Here is a tiny trained network, its code and every weight. The questions are about switching its units off for an input and a class, where a switched-off unit gives its printed mean instead of its output.

import numpy as np


def w(rows, s, z=0):
    codes = np.array(rows[::2]) - 128.0
    scale = np.full(codes.shape[1], s)
    scale[-1] = z or s
    return codes * scale


def norm(h):
    return h / np.sqrt((h * h).mean(-1, keepdims=True) + 1e-5)


def f(y):
    return y / 2 * (1 + np.tanh(0.7978845608 * (y + 0.044715 * y**3)))


def log_softmax(a):
    a = a - a.max(-1, keepdims=True)
    return a - np.log(np.exp(a).sum(-1, keepdims=True))


def net(x, mask):
    res = np.array(x, float).reshape(1, 2) / 4 @ E
    u = 0
    for l in range(3):
        y = f(norm(res) @ A[l][:, :-1].T + A[l][:, -1])
        res = res + np.where(mask[u : u + 11], y, B[l][:, -1]) @ B[l][:, :-1]
        u += 11
    return log_softmax(norm(res)[-1] @ U[:, :-1].T + U[:, -1])


A, B = {}, {}
E = w([
[104,254,106,134,31,61,132,62],'x0',
[174,233,184,207,196,175,120,87],'x1',
],0.0044)
A[0] = w([
[228,115,67,123,169,65,53,189,56],'0.n0',
[155,135,106,26,154,189,53,113,57],'0.n1',
[179,71,116,118,135,139,52,118,9],'0.n2',
[190,167,136,142,143,209,102,39,113],'0.n3',
[128,189,128,30,91,172,88,143,114],'0.n4',
[44,75,57,87,172,61,163,185,172],'0.n5',
[140,1,105,133,143,250,49,123,147],'0.n6',
[93,183,51,176,98,86,125,127,77],'0.n7',
[110,192,82,187,87,63,106,102,209],'0.n8',
[41,107,23,124,75,76,200,172,145],'0.n9',
[106,138,139,40,100,163,189,160,64],'0.n10',
],0.0036,0.0016)
B[0] = w([
[120,183,103,184,66,64,128,168,119],'0.n0',
[123,134,163,137,85,145,114,187,116],'0.n1',
[188,172,114,113,79,91,124,190,117],'0.n2',
[23,61,172,81,138,94,132,65,191],'0.n3',
[97,122,106,176,173,66,179,154,135],'0.n4',
[120,211,127,146,162,208,20,110,216],'0.n5',
[212,200,149,205,77,102,149,191,255],'0.n6',
[114,124,98,158,138,155,167,255,167],'0.n7',
[226,55,142,182,164,163,192,198,241],'0.n8',
[99,168,102,151,194,187,139,57,220],'0.n9',
[83,182,138,149,164,104,40,130,123],'0.n10',
],0.0034,0.0027)
A[1] = w([
[92,80,114,105,172,164,210,105,81],'1.n0',
[100,84,96,34,55,105,101,140,148],'1.n1',
[163,200,174,143,107,206,93,117,75],'1.n2',
[169,128,211,141,89,74,174,140,74],'1.n3',
[142,194,127,78,32,47,176,96,97],'1.n4',
[63,180,125,143,58,152,134,64,163],'1.n5',
[117,165,102,147,27,105,119,67,52],'1.n6',
[79,35,88,34,32,117,86,131,145],'1.n7',
[167,10,176,124,198,107,96,158,10],'1.n8',
[156,148,215,127,112,126,110,117,16],'1.n9',
[155,2,148,148,155,150,198,100,42],'1.n10',
],0.0052,0.0011)
B[1] = w([
[107,152,88,91,148,101,64,130,137],'1.n0',
[134,222,191,155,220,116,133,87,188],'1.n1',
[44,123,91,84,121,103,130,92,238],'1.n2',
[114,120,88,90,138,118,22,136,184],'1.n3',
[195,34,152,147,57,181,127,213,239],'1.n4',
[111,62,143,79,82,145,135,182,246],'1.n5',
[155,61,126,118,124,98,141,195,210],'1.n6',
[131,204,222,162,236,135,141,3,236],'1.n7',
[159,91,132,119,52,129,173,154,255],'1.n8',
[71,146,97,49,190,118,122,137,163],'1.n9',
[93,177,75,64,36,103,97,159,187],'1.n10',
],0.0046,0.0024)
A[2] = w([
[91,140,163,145,228,76,172,5,22],'2.n0',
[60,116,34,71,109,53,116,161,53],'2.n1',
[74,220,2,128,69,125,87,103,99],'2.n2',
[91,146,140,119,172,105,127,78,3],'2.n3',
[157,113,127,172,50,81,150,119,131],'2.n4',
[94,154,190,107,202,109,157,18,49],'2.n5',
[152,81,131,166,179,175,161,120,127],'2.n6',
[156,175,3,155,98,109,57,117,93],'2.n7',
[152,99,145,172,74,106,174,103,108],'2.n8',
[97,185,66,211,198,145,151,146,150],'2.n9',
[130,196,87,187,121,120,87,153,98],'2.n10',
],0.006,0.0028)
B[2] = w([
[160,162,174,132,197,182,46,9,248],'2.n0',
[35,157,65,116,113,77,123,114,151],'2.n1',
[110,111,61,83,105,92,190,165,177],'2.n2',
[168,142,116,179,163,146,143,103,151],'2.n3',
[191,62,153,137,142,146,138,197,175],'2.n4',
[133,139,166,192,229,146,47,1,253],'2.n5',
[130,123,99,126,64,94,141,131,158],'2.n6',
[70,144,108,101,117,81,115,84,146],'2.n7',
[127,144,127,112,131,158,81,158,157],'2.n8',
[116,133,132,108,99,79,106,109,164],'2.n9',
[110,115,103,110,178,145,171,111,133],'2.n10',
],0.0062,0.0047)
U = w([
[190,93,171,147,64,148,155,252,208],'0',
[131,158,173,157,174,141,86,49,213],'1',
[40,147,45,79,92,60,151,142,5],'2',
],0.012,0.0014)

Each question gives the input, the list of numbers given to net, and the class t.
The units are the neurons (one row each of A and B). Each row of codes is followed by its name. A weight is (code - 128) times the scale printed after its matrix; where a second scale follows, it is the last column's (A, B and U).
mask holds one flag per neuron, layer by layer. A switched-off neuron (its flag False) gives its mean, the last column of its row in B, instead of its output. The means were averaged over made-up inputs and are rounded, as every weight is.
A unit's drop is (log p(t) with every unit on - log p(t) with that unit switched off) / (log p(t) with every unit on - log p(t) with every unit switched off).
The circuit of an input: a set's keep is (log p(t) with only the set's units on - log p(t) with every unit switched off) / (log p(t) with every unit on - log p(t) with every unit switched off). Starting from the 12 units with the biggest drops (on a tie, the unit counted first), units are removed one at a time, each time the one whose removal leaves the highest keep (on an exact tie, the one counted first), for as long as the keep stays at least 0.8.
circuit, biggest first: the units of the circuit, biggest drop first
k most important neurons: the k neurons with the biggest drops, biggest first
k most important neurons of layer l: the k neurons of layer l with the biggest drops, biggest first
drop of u: that unit's drop, to one decimal
input [7,-8], class 1: circuit, biggest first => (1.n7)
input [-4,-4], class 0: 4 most important neurons => (0.n6; 0.n3; 2.n5; 2.n0)
input [1,3], class 2: 3 most important neurons => (0.n5; 1.n10; 1.n7)
input [1,-3], class 2: 3 most important neurons => (0.n9; 0.n5; 0.n3)
input [-3,3], class 2: 2 most important neurons of layer 0 => (0.n5; 0.n9)
input [2,-3], class 2: 2 most important neurons => (0.n9; 0.n3)
input [5,-6], class 1: 3 most important neurons => (1.n7; 0.n6; 1.n1)
input [-7,7], class 0: 2 most important neurons => (1.n7; 1.n8)
input [2,3], class 2: 4 most important neurons => (0.n5; 1.n7; 0.n9; 1.n10)
input [-5,-4], class 0: 2 most important neurons => (0.n6; 2.n5)
input [-1,3], class 2: 2 most important neurons of layer 1 => (1.n10; 1.n7)
input [0,3], class 2: 2 most important neurons of layer 0 => (0.n5; 0.n3)
input [0,1], class 2: drop of 1.n10 => 0.9
input [3,-8], class 1: drop of 0.n10 => 0.0
input [-1,2], class 2: drop of 0.n5 => 0.2
input [-4,0], class 0: drop of 2.n5 => 0.1
